Below are the code and all the weights of a small trained network. Each question names an input and a class and asks about switching units off, where a switched-off unit gives its printed mean instead of its output.

import numpy as np


def w(rows, s, z=0):
    codes = np.array(rows[::2]) - 128.0
    scale = np.full(codes.shape[1], s)
    scale[-1] = z or s
    return codes * scale


def norm(h):
    return h / np.sqrt((h * h).mean(-1, keepdims=True) + 1e-5)


def f(y):
    return np.maximum(y, 0)


def log_softmax(a):
    a = a - a.max(-1, keepdims=True)
    return a - np.log(np.exp(a).sum(-1, keepdims=True))


def net(x, mask):
    res = np.array(x, float).reshape(1, 5) / 4 @ E
    u = 0
    for l in range(3):
        y = f(norm(res) @ A[l][:, :-1].T + A[l][:, -1])
        res = res + np.where(mask[u : u + 4], y, B[l][:, -1]) @ B[l][:, :-1]
        u += 4
    return log_softmax(norm(res)[-1] @ U[:, :-1].T + U[:, -1])


A, B = {}, {}
E = w([
[122,157,158,197,1,155,98,190],'x0',
[127,27,51,130,91,113,113,98],'x1',
[100,207,84,153,148,128,76,118],'x2',
[100,155,130,148,160,153,146,142],'x3',
[101,111,171,134,151,65,121,104],'x4',
],0.0073)
A[0] = w([
[145,145,164,125,158,89,156,169,5],'L0N1',
[127,53,103,144,1,111,104,115,239],'L0N2',
[143,160,96,176,70,112,85,120,84],'L0N3',
[134,109,182,133,100,152,135,148,66],'L0N4',
],0.0088,0.0021)
B[0] = w([
[102,32,181,254,183,123,138,173,156],'L0N1',
[160,13,153,26,58,74,82,120,255],'L0N2',
[89,130,96,7,192,141,54,165,185],'L0N3',
[183,200,166,108,63,219,171,150,164],'L0N4',
],0.0072,0.0074)
A[1] = w([
[81,224,71,175,85,73,8,139,136],'L1N1',
[138,180,85,107,181,137,138,31,193],'L1N2',
[161,96,50,151,185,100,223,8,65],'L1N3',
[221,172,162,54,114,252,180,182,251],'L1N4',
],0.0048,0.0018)
B[1] = w([
[21,2,171,61,175,227,47,198,197],'L1N1',
[203,57,129,164,99,124,146,102,208],'L1N2',
[229,183,29,149,145,112,136,60,209],'L1N3',
[51,154,78,188,41,95,109,99,254],'L1N4',
],0.007,0.0042)
A[2] = w([
[57,77,93,138,175,100,103,69,16],'L2N1',
[211,130,73,65,188,146,172,49,7],'L2N2',
[98,90,122,92,253,114,167,82,220],'L2N3',
[74,141,204,128,193,121,59,145,187],'L2N4',
],0.006,0.0016)
B[2] = w([
[150,184,206,158,158,20,191,176,181],'L2N1',
[28,138,78,166,151,2,176,141,232],'L2N2',
[167,106,106,250,65,125,128,110,253],'L2N3',
[184,59,193,122,232,181,116,149,205],'L2N4',
],0.0076,0.0053)
U = w([
[148,200,135,95,114,87,160,92,2],'0',
[137,100,36,226,155,16,188,57,200],'1',
[158,178,150,157,76,151,161,102,10],'2',
[77,204,134,208,8,180,182,116,177],'3',
[67,131,112,70,178,239,56,167,72],'4',
[150,37,125,56,19,94,86,133,234],'5',
[164,119,196,221,199,135,156,116,103],'6',
],0.011,0.004)

Each question gives the input, the list of numbers given to net, and the class t.
The units are the neurons (one row each of A and B). Each row of codes is followed by its name. A weight is (code - 128) times the scale printed after its matrix; where a second scale follows, it is the last column's (A, B and U).
mask holds one flag per neuron, layer by layer. A switched-off neuron (its flag False) gives its mean, the last column of its row in B, instead of its output. The means were averaged over made-up inputs and are rounded, as every weight is.
A unit's drop is (log p(t) with every unit on - log p(t) with that unit switched off) / (log p(t) with every unit on - log p(t) with every unit switched off).
The circuit of an input: a set's keep is (log p(t) with only the set's units on - log p(t) with every unit switched off) / (log p(t) with every unit on - log p(t) with every unit switched off). Starting from all 12 units, units are removed one at a time, each time the one whose removal leaves the highest keep (on an exact tie, the one counted first), for as long as the keep stays at least 0.8.
circuit, biggest first: the units of the circuit, biggest drop first
most important unit: the unit with the biggest drop
k most important neurons: the k neurons with the biggest drops, biggest first
k most important neurons of layer l: the k neurons of layer l with the biggest drops, biggest first
drop when u is switched off: that unit's drop, to one decimal
input [0,-8,-1,-5,-8], class 3: most important neuron -> L1N4
input [6,-6,2,6,0], class 4: circuit, biggest first -> L1N1; L2N3
input [-1,-5,-7,-4,-1], class 3: circuit, biggest first -> L0N2; L1N4
input [-2,1,-7,2,2], class 1: circuit, biggest first -> L0N2; L1N1
input [1,-6,-4,-5,4], class 6: 2 most important neurons -> L0N1; L0N2
input [3,6,6,5,-5], class 4: 2 most important neurons -> L0N3; L1N1
input [-4,-1,7,6,2], class 6: 4 most important neurons -> L1N1; L2N4; L0N2; L2N1
input [0,-4,-5,-5,8], class 6: 2 most important neurons of layer 0 -> L0N2; L0N1
input [5,-7,1,-3,6], class 6: 3 most important neurons -> L2N4; L0N1; L0N2
input [6,-8,-8,2,3], class 3: 3 most important neurons -> L0N4; L1N4; L0N2
input [-2,-7,-6,-3,-7], class 3: circuit, biggest first -> L1N4; L0N2
input [6,-6,2,-5,1], class 4: 2 most important neurons of layer 0 -> L0N3; L0N2
input [-4,-5,7,-4,4], class 6: 2 most important neurons -> L2N4; L1N1
input [-4,-3,-2,0,-6], class 1: most important unit -> L0N4
input [-2,3,-7,6,3], class 1: drop when L0N2 is switched off -> 0.1
input [0,-4,0,-4,-2], class 3: drop when L1N3 is switched off -> 0.0
input [-1,-2,-2,-2,-6], class 3: drop when L0N2 is switched off -> 0.2
